Each row, then one of two labels for whether it has a hidden trait; a new part has new ones
.01	.05	-.03	.00	-.04	-.01	.02	-.05	.02	-.06	-.13	-.04	-.06	-.04	.03	.00	-.07	.04	.02	.09	-.06	-.01	-.01	-.09	.07	.02	.03	.02	-.05	-.01	-.04	-.02 -> Z
-.36	-.16	-.20	-.07	.08	.17	.46	-.05	.00	.24	-.10	-.05	.17	.23	-.27	.04	.34	.33	.06	-.68	-.37	.30	.25	.37	.26	-.31	.39	-.08	.52	.47	-.44	-.04 -> Z
.01	.00	.21	-.06	-.10	-.13	-.03	-.06	.09	.07	.09	.05	-.16	.02	-.09	-.01	.05	.15	-.01	-.04	-.20	.08	.01	-.11	-.01	.18	.05	.01	-.11	.08	.14	.04 -> Q
.19	.08	.15	-.06	.04	-.01	-.23	.00	-.08	-.17	.03	-.02	.01	-.06	.09	.12	-.01	-.02	.00	-.14	.13	.06	-.04	-.01	-.01	.01	.13	-.23	.24	-.03	-.15	.04 -> Z
-.03	-.10	.01	.08	-.06	-.03	-.22	.01	.02	-.29	-.06	-.02	.08	.11	-.05	.22	-.13	.04	-.01	.00	.09	-.19	.21	-.08	.10	-.04	-.03	-.05	-.03	.02	.00	.06 -> Q
-.15	-.19	.16	.00	.31	.30	-.17	-.23	-.17	.00	.21	-.01	-.04	.10	.06	.12	.25	.08	.06	.22	.29	.19	.01	.21	.22	.24	.09	-.16	.05	.18	-.13	-.07 -> Z
.21	.02	.18	-.05	.05	.00	-.20	.00	-.12	-.10	.01	-.04	-.02	-.12	.06	.10	-.08	-.02	.02	-.03	.00	.02	-.03	-.07	.02	-.02	.20	-.19	.21	-.02	-.15	.01 -> Z
-.03	.11	.12	-.03	-.19	-.11	.13	-.16	.14	.01	.12	.04	-.10	-.02	-.06	.04	.12	.10	.01	-.15	-.02	.16	-.06	-.03	-.03	.26	.06	-.04	-.16	.04	.00	.08 -> Q
-.01	-.18	-.01	.10	.01	.04	-.05	.09	-.02	-.31	-.08	-.04	.13	.10	-.05	.22	-.12	-.01	.00	-.07	.12	-.23	.22	-.07	.10	-.24	-.12	-.07	.06	-.05	-.13	.03 -> Q
-.05	-.52	.02	.01	.09	.25	-.05	-.30	-.02	-.01	.03	.22	.00	.20	.04	-.07	.25	-.05	-.04	-.09	-.13	.19	.03	.12	.04	.49	.20	-.22	.08	.40	-.33	.08 -> Z
-.36	.14	-.44	.03	-.05	.12	.53	-.09	.10	.04	-.11	-.01	.09	.09	-.04	-.01	.19	.07	.00	.03	.17	-.01	.00	.10	.00	.00	-.27	.30	-.42	.08	.01	-.05 -> Z
.03	.00	-.18	.02	.09	.17	-.02	-.03	-.08	-.06	-.11	-.07	.09	-.09	.06	.03	-.13	-.07	.02	.09	.08	-.08	-.01	.04	.04	-.17	.01	-.01	.08	-.05	-.10	-.03 -> Q
-.10	.27	.14	-.07	.08	-.01	.12	-.07	-.07	-.02	-.10	-.11	.04	-.04	.05	.13	.05	-.08	.02	-.01	.06	-.01	-.20	-.02	.08	.29	-.07	.07	-.12	-.05	.24	.01 -> Z
-.10	-.74	.40	.22	.18	.11	-.25	-.10	.11	.12	-.03	.32	.23	.17	.08	.09	.10	.10	-.06	-.27	.14	.05	.01	-.16	.13	.70	.22	-.23	-.04	.65	-.66	.15 -> Z
-.06	-.03	-.19	.00	.07	-.19	.04	.26	-.11	.08	.19	.02	.04	.10	-.13	-.20	.19	.14	.00	.09	.01	.07	-.16	.19	-.07	-.26	.02	.01	.00	.05	-.18	.00 -> Q
.13	.34	-.11	.27	-.28	-.51	.21	.38	.28	-.46	.11	.21	.05	-.26	.16	.05	-.44	-.21	.01	-.51	.31	-.57	-.06	-.92	-.12	.43	-.57	.14	-.30	-.06	-.43	.03 -> Z
.04	.09	.55	.11	-.25	.23	-.49	-.20	-.04	-.11	-.10	-.30	-.18	-.60	-.05	.23	-.45	-.26	-.07	-.40	-.51	-.11	.21	.05	-.05	.79	-.08	.08	-.13	.05	-.18	-.08 -> Q
.08	.30	.21	.14	-.12	.21	-.06	-.32	-.02	-.18	-.11	-.22	-.08	-.33	.11	.30	-.12	-.14	.00	-.21	-.37	-.17	.05	-.21	.16	.43	-.22	-.11	-.18	.11	-.42	.09 -> Q
.02	-.11	-.26	-.09	.17	.02	.17	-.02	.21	-.07	-.07	.20	.06	.42	.11	.02	.14	.24	.05	.37	.23	-.04	.05	-.26	.11	-.39	.12	.04	.05	-.13	.38	.06 -> Q
.17	.28	-.02	.03	-.14	-.01	-.04	-.27	.07	.01	-.35	-.17	.02	-.06	.14	.01	-.24	.02	.01	.06	-.04	-.03	.01	-.16	.01	-.04	.24	.02	-.19	-.08	-.22	.06 -> Z
-.09	-.31	.01	.01	.04	.01	-.01	.10	.11	-.07	-.11	.15	-.14	.06	-.02	-.08	.00	.13	-.05	.12	-.11	-.06	.02	.04	-.03	-.18	.05	.10	.07	-.08	-.11	-.02 -> Z
-.03	.06	.15	.02	-.17	-.15	.08	-.12	.08	-.12	.03	-.01	-.05	.07	-.07	.11	.03	.10	.00	-.24	.09	.06	.05	-.06	.02	.17	.00	-.06	-.14	.03	-.09	.06 -> Q
.20	.18	.12	-.01	.01	-.01	-.20	-.07	-.08	-.15	.04	-.04	-.02	-.10	.04	.09	-.07	.02	.01	-.09	.03	.02	.02	-.10	.05	.00	.22	-.18	.17	-.08	-.11	.00 -> Z
.07	-.37	.13	-.01	-.04	.17	-.22	.08	-.08	-.03	.14	.04	.32	-.13	.00	.05	-.33	.16	-.05	-.33	.01	-.05	.04	-.24	.17	.29	-.25	-.08	-.18	.12	.25	-.02 -> Z
-.08	.10	-.15	-.03	.03	.04	-.19	.26	.04	.01	.30	.01	-.01	-.05	-.35	-.19	.04	.24	.03	.10	-.04	.06	.15	.32	-.01	-.33	.14	.05	-.01	.06	-.23	-.13 -> Q
-.01	-.03	-.04	.03	.05	.03	-.05	.05	-.04	-.04	.01	.01	.05	.04	-.02	.04	.00	-.02	.00	.06	.02	-.04	.02	-.01	.00	-.05	.00	-.02	.02	-.02	-.04	-.02 -> Q

New part:
-.05	-.28	.32	-.38	-.77	-.14	-.51	.50	.06	-.18	.02	-.19	.00	.13	.08	.05	.37	.34	-.01	.07	.07	.14	.23	.57	.00	.07	-.10	-.04	-.01	-.17	-.19	-.23	-.13	-.10	.02	-.04	.25	.06	.57	.02	-.03	.01	-.10	.25	-.14	.03	-.03	-.02	-.06	.01	-.04	-.04	.14	.22	-.23 -> <51>
.10	.31	-.02	-.24	.05	.10	-.09	-.05	.19	.15	-.18	.16	-.33	-.22	-.01	.26	-.12	-.27	-.09	-.02	.06	.05	.08	.19	-.07	.08	.24	-.01	-.12	.10	.10	.00	-.25	.17	-.03	.05	-.09	-.12	-.22	.24	-.05	.11	.08	.02	.03	-.04	.03	-.05	-.24	.04	.04	.11	.07	-.11	-.05 -> <51>
.18	.24	.07	-.34	.11	.13	-.19	-.02	.17	.08	-.14	.26	-.23	-.06	-.15	.32	-.08	-.12	-.01	.05	.08	-.02	.24	.07	.26	-.01	.30	.04	-.03	.04	.07	-.02	-.34	-.02	-.15	-.05	.00	-.01	-.26	.38	.21	.17	-.08	.14	.16	.20	.10	-.04	-.30	.12	.00	-.21	.13	-.16	-.19 -> <51>
.18	.33	.14	-.21	.00	.15	-.23	-.01	.17	.24	-.20	.18	-.32	-.23	-.08	.26	-.15	-.23	-.11	-.02	.04	.09	.26	.21	-.06	.07	.23	.03	-.08	.14	.10	-.05	-.31	.18	-.09	.20	-.06	-.05	-.21	.25	.02	.18	-.04	.09	.06	-.02	.07	-.04	-.24	.07	-.01	.05	.12	-.13	-.05 -> <51>
-.03	.18	.22	-.07	-.34	-.04	-.17	-.05	-.36	-.20	.13	.21	-.14	.02	.28	.13	.24	-.12	.10	-.08	-.03	.10	.11	.08	-.06	.09	-.01	.13	.03	-.01	.00	.09	-.12	.09	-.08	.17	.09	.28	.09	.06	-.09	-.04	-.01	-.05	.01	-.20	.26	-.01	.14	.07	-.03	.08	-.06	.12	.10 -> <54>
-.12	.10	.03	-.02	-.33	.06	-.23	-.04	-.19	-.17	.14	.22	-.13	-.10	.24	.07	.17	-.22	.09	-.11	-.18	.21	-.04	.15	-.07	.11	.00	.08	-.06	-.02	-.11	.18	-.08	.13	-.11	.14	.05	.25	.33	.10	.06	.03	-.02	-.18	-.11	-.16	.28	.05	.29	.02	-.09	.18	-.05	.01	.11 -> <54>
-.09	.01	.20	-.27	-.29	.08	-.23	.04	.03	-.25	-.01	.21	-.02	.28	.10	.14	-.05	-.21	-.04	-.14	-.21	.06	-.09	-.01	.03	.07	-.27	.21	-.02	.06	.07	.01	.01	.02	-.20	.26	.18	.07	.24	.30	.08	.11	-.04	-.05	-.19	-.03	-.03	-.05	.12	-.03	.07	-.06	.08	.20	-.07 -> <54>
-.24	-.16	.69	.17	-.34	-.33	.39	.30	-.92	-.12	-.35	.03	.13	.25	-.01	.11	.40	.51	.00	-.20	-.26	.13	-.48	.23	.07	-.19	.29	-.41	-.15	-.11	-.06	-.35	-.12	-.42	.28	.30	.17	-.17	-.10	.17	.42	.43	.11	-.16	-.47	.09	.14	-.11	.55	.23	.65	.07	.14	.31	-.01 -> <51>
-.12	.08	.15	-.07	-.21	-.16	.00	-.10	-.16	-.20	.20	-.04	-.16	.09	.19	.06	.11	-.20	.09	-.11	.02	.00	.10	.06	-.17	.10	-.05	.07	.00	-.11	.07	.05	.03	.18	-.08	.06	.06	.25	-.05	.18	-.19	-.04	.07	-.18	-.08	-.31	.11	.00	.31	.08	.00	.16	-.05	.17	.09 -> <54>
-.23	-.22	.67	.16	-.28	-.35	.48	.21	-.86	-.21	-.35	-.06	.13	.19	.01	.11	.36	.48	-.05	-.17	-.29	.07	-.54	.14	.03	-.23	.32	-.43	-.17	.00	-.02	-.29	-.10	-.40	.29	.34	.04	-.19	-.20	.13	.39	.41	.16	-.20	-.52	.11	.11	-.12	.57	.24	.57	.04	.17	.24	.04 -> <51>
-.25	-.37	-.22	-.32	-.62	-.17	-.15	.37	.14	-.23	.07	-.45	.05	-.14	.23	-.13	.34	.27	-.11	.03	.11	.02	.02	.36	-.14	.03	-.06	-.28	-.22	-.31	-.18	-.24	.03	-.03	.12	-.20	.02	-.10	.57	-.26	-.43	-.29	.30	-.01	.11	-.17	-.22	-.06	-.01	-.19	-.01	.35	-.18	.18	-.13 -> <51>
-.03	.13	.31	-.13	-.24	-.10	-.20	-.03	-.32	-.20	.12	.19	-.14	.18	.20	.17	.13	-.12	.07	-.08	-.01	.03	.13	.02	-.02	.09	-.06	.19	.07	-.01	.08	.07	-.10	.08	-.10	.25	.14	.27	-.01	.24	-.02	-.02	-.06	-.02	-.04	-.10	.19	-.03	.17	.08	.03	-.08	.00	.15	.03 -> <54>
-.02	.05	.24	-.12	-.31	-.12	-.27	.02	-.17	-.24	.14	.09	-.21	.04	.23	.16	.01	-.14	.08	-.03	-.06	.01	.10	.02	-.02	.10	-.07	.13	.07	.04	.12	.17	-.09	.12	-.08	.13	.20	.33	.06	.24	-.03	.04	-.04	-.15	-.15	-.04	.15	-.02	.32	.00	.06	-.09	.02	.07	.06 -> <54>
-.07	-.29	.09	-.34	-.67	-.16	-.28	.39	.09	-.22	.05	-.31	.06	-.07	.17	.05	.40	.40	.02	.06	.04	.08	.17	.52	-.12	.02	-.03	-.15	-.05	-.16	-.14	-.17	-.08	-.07	.04	-.16	.21	-.03	.49	-.21	-.12	-.14	.20	.13	.01	-.08	-.08	-.06	.01	-.04	.07	.15	-.03	.29	-.10 -> <51>
-.04	.07	.09	-.11	-.27	-.01	-.14	-.07	-.28	-.27	.14	.05	-.18	.04	.19	.08	.12	-.24	.03	-.08	-.12	.02	-.04	.00	-.11	.09	-.07	.11	.00	.03	.09	.15	-.04	.13	-.06	.13	.12	.15	.07	.12	-.18	-.07	.07	-.19	-.09	-.19	.12	-.02	.24	-.06	-.01	.10	-.08	.18	.04 -> <54>
-.21	-.11	.90	.59	-.27	-.44	.57	.28	-.69	-.20	-.32	.07	.23	.29	.01	.17	.46	.46	-.09	-.19	-.28	.01	-.40	-.05	.10	-.08	.21	-.23	-.20	-.06	.08	-.31	.26	-.41	.26	.10	-.05	-.07	.05	.04	.46	.23	-.12	-.22	-.85	.07	-.08	-.12	.65	.05	.43	.30	-.04	.22	-.15 -> <51>
.18	.22	-.15	-.23	.09	.14	.01	-.09	.26	.07	-.02	.13	-.25	-.25	-.01	.23	-.08	-.21	-.01	.06	.05	.01	.14	.07	.13	.00	.30	-.08	-.10	.07	.09	.03	-.19	.10	-.06	-.19	-.03	-.14	-.27	.26	-.06	.03	.15	.01	.16	.07	.00	-.05	-.25	.03	.08	-.03	.04	-.12	-.16 -> <51>
.22	.28	.17	-.21	-.03	.04	-.19	-.05	.21	.16	-.17	.22	-.32	-.21	-.09	.27	-.12	-.16	-.03	.04	.09	.08	.26	.19	.06	.06	.24	.03	-.01	.19	.08	.11	-.33	.11	-.11	.06	-.02	-.07	-.20	.34	.08	.20	-.05	.15	-.04	.17	.02	-.06	-.35	.08	.04	-.06	.13	-.16	-.17 -> <51>
-.16	.03	.02	.01	-.14	.08	.00	-.14	-.19	-.17	.26	.01	-.19	.06	.15	-.06	.17	-.43	.06	-.18	-.18	.15	-.11	.05	-.24	.12	-.04	.00	-.13	-.08	-.09	.08	.03	.25	-.07	.01	-.06	.11	.15	.04	-.23	-.11	.06	-.34	-.01	-.39	.17	.03	.30	-.02	-.15	.40	-.12	.19	.08 -> <54>
